Here is a tiny trained network, its code and every weight. The questions are about switching its units off for an input and a class, where a switched-off unit gives its printed mean instead of its output.

import numpy as np


def w(rows, s, z=0):
    codes = np.array(rows[::2]) - 128.0
    scale = np.full(codes.shape[1], s)
    scale[-1] = z or s
    return codes * scale


def norm(h):
    return h / np.sqrt((h * h).mean(-1, keepdims=True) + 1e-5)


def f(y):
    return y / 2 * (1 + np.tanh(0.7978845608 * (y + 0.044715 * y**3)))


def log_softmax(a):
    a = a - a.max(-1, keepdims=True)
    return a - np.log(np.exp(a).sum(-1, keepdims=True))


def net(x, mask):
    res = np.array(x, float).reshape(1, 7) / 4 @ E
    u = 0
    for l in range(3):
        y = f(norm(res) @ A[l][:, :-1].T + A[l][:, -1])
        res = res + np.where(mask[u : u + 5], y, B[l][:, -1]) @ B[l][:, :-1]
        u += 5
    return log_softmax(norm(res)[-1] @ U[:, :-1].T + U[:, -1])


A, B = {}, {}
E = w([
[137,56,173,169,205,200,204,138,172,142],'x0',
[96,109,136,73,95,120,183,155,88,238],'x1',
[182,181,77,189,125,112,163,80,169,194],'x2',
[170,103,254,99,84,60,143,49,176,124],'x3',
[221,90,112,97,58,194,90,180,178,133],'x4',
[80,79,80,144,87,60,165,171,193,90],'x5',
[129,73,133,215,42,140,142,98,52,116],'x6',
],0.00079)
A[0] = w([
[121,174,13,175,174,173,116,231,68,115,2],'L0N1',
[129,24,109,232,39,145,116,59,24,125,42],'L0N2',
[210,209,200,98,196,241,57,53,3,185,22],'L0N3',
[36,26,217,26,143,162,60,200,54,23,31],'L0N4',
[90,217,56,66,20,82,58,83,91,108,27],'L0N5',
],0.0023,0.00097)
B[0] = w([
[93,112,173,126,93,147,80,54,144,151,219],'L0N1',
[103,251,187,111,150,137,160,219,174,103,212],'L0N2',
[69,67,64,156,73,29,175,185,213,79,254],'L0N3',
[204,201,56,212,120,102,169,72,177,212,239],'L0N4',
[203,50,189,195,236,95,111,197,92,157,235],'L0N5',
],0.0026,0.00087)
A[1] = w([
[133,142,91,1,233,110,98,124,198,147,47],'L1N1',
[39,137,164,177,217,79,152,72,75,128,1],'L1N2',
[152,181,124,123,109,135,108,101,103,143,172],'L1N3',
[101,54,169,172,202,233,227,126,185,140,24],'L1N4',
[149,145,124,163,134,130,57,99,140,11,51],'L1N5',
],0.0026,0.00052)
B[1] = w([
[111,167,208,245,27,153,178,176,59,93,212],'L1N1',
[204,170,66,15,91,156,153,136,123,79,253],'L1N2',
[146,129,151,145,183,156,137,133,140,149,140],'L1N3',
[174,151,122,130,127,1,15,171,47,136,232],'L1N4',
[120,73,151,111,208,157,199,132,149,136,219],'L1N5',
],0.0024,0.00074)
A[2] = w([
[171,104,213,100,103,72,165,61,161,106,249],'L2N1',
[86,134,36,155,171,193,111,189,85,126,163],'L2N2',
[200,59,138,115,66,210,91,173,180,152,99],'L2N3',
[134,179,118,131,162,109,116,107,148,108,238],'L2N4',
[93,105,139,63,68,115,165,155,74,255,3],'L2N5',
],0.0028,0.00044)
B[2] = w([
[51,100,90,109,106,210,51,130,97,205,244],'L2N1',
[119,71,224,66,64,116,106,68,154,192,246],'L2N2',
[70,205,93,58,186,69,205,75,32,96,208],'L2N3',
[156,79,116,125,116,184,176,152,104,165,187],'L2N4',
[164,98,134,188,219,200,109,93,201,2,210],'L2N5',
],0.0023,0.0012)
U = w([
[55,71,178,64,77,200,37,45,124,209,244],'0',
[210,90,158,142,195,25,41,201,38,151,154],'1',
[130,204,65,2,141,128,224,97,57,71,167],'2',
[92,214,236,202,64,175,180,224,127,98,78],'3',
[151,57,120,162,228,214,139,96,200,44,164],'4',
[69,54,60,137,54,39,149,172,198,113,30],'5',
[201,175,62,195,114,127,159,72,162,222,6],'6',
],0.0068,0.0014)

Each question gives the input, the list of numbers given to net, and the class t.
The units are the neurons (one row each of A and B). Each row of codes is followed by its name. A weight is (code - 128) times the scale printed after its matrix; where a second scale follows, it is the last column's (A, B and U).
mask holds one flag per neuron, layer by layer. A switched-off neuron (its flag False) gives its mean, the last column of its row in B, instead of its output. The means were averaged over made-up inputs and are rounded, as every weight is.
A unit's drop is (log p(t) with every unit on - log p(t) with that unit switched off) / (log p(t) with every unit on - log p(t) with every unit switched off).
most important unit: the unit with the biggest drop
top k neurons: the k neurons with the biggest drops, biggest first
k most important neurons of layer l: the k neurons of layer l with the biggest drops, biggest first
input [3,5,6,-3,-6,-8,-5], class 5: top 2 neurons	L0N3; L2N3
input [-2,-8,8,6,8,-4,-3], class 2: 3 most important neurons of layer 0	L0N4; L0N1; L0N5
input [5,1,-4,3,-8,-2,0], class 2: most important unit	L1N2
input [-7,-7,7,-3,-3,-8,0], class 5: 2 most important neurons of layer 0	L0N3; L0N4
input [7,-1,7,-4,8,6,4], class 2: 2 most important neurons of layer 0	L0N5; L0N3
input [-3,-3,5,-1,6,-7,5], class 5: top 2 neurons	L0N3; L1N2
input [-8,0,1,0,0,3,-7], class 1: top 2 neurons	L0N5; L0N2
input [0,6,3,-7,6,4,8], class 3: top 3 neurons	L0N2; L2N1; L1N2
input [3,8,0,4,-6,-2,-5], class 4: top 3 neurons	L2N5; L0N2; L2N3
input [-5,-6,1,2,-2,-8,7], class 5: top 2 neurons	L0N3; L1N1
input [-5,0,-3,-8,2,3,-7], class 0: top 2 neurons	L2N2; L0N2
input [-7,7,-3,-1,7,-4,3], class 1: top 2 neurons	L0N5; L1N2
input [-1,2,4,-2,7,-7,-1], class 2: top 3 neurons	L2N3; L0N4; L1N4
input [8,4,-8,-5,-7,-1,5], class 1: 4 most important neurons of layer 2	L2N3; L2N1; L2N2; L2N5
input [-3,6,5,2,-3,-4,-7], class 3: most important unit	L1N1
input [2,-6,-7,-8,2,-7,4], class 0: top 3 neurons	L2N2; L2N5; L0N1
input [-8,5,-5,-1,-6,3,-6], class 1: top 4 neurons	L0N5; L2N3; L0N2; L0N3
input [-5,-6,-7,8,-6,5,-7], class 0: 2 most important neurons of layer 1	L1N4; L1N1
input [-7,5,8,8,-6,4,4], class 0: 2 most important neurons of layer 2	L2N1; L2N3
input [4,-1,2,8,-7,0,5], class 0: most important unit	L2N1
input [-1,-2,-4,7,8,-7,-5], class 2: 2 most important neurons of layer 2	L2N3; L2N2
input [5,-3,-1,3,3,5,7], class 3: 3 most important neurons of layer 0	L0N2; L0N5; L0N3
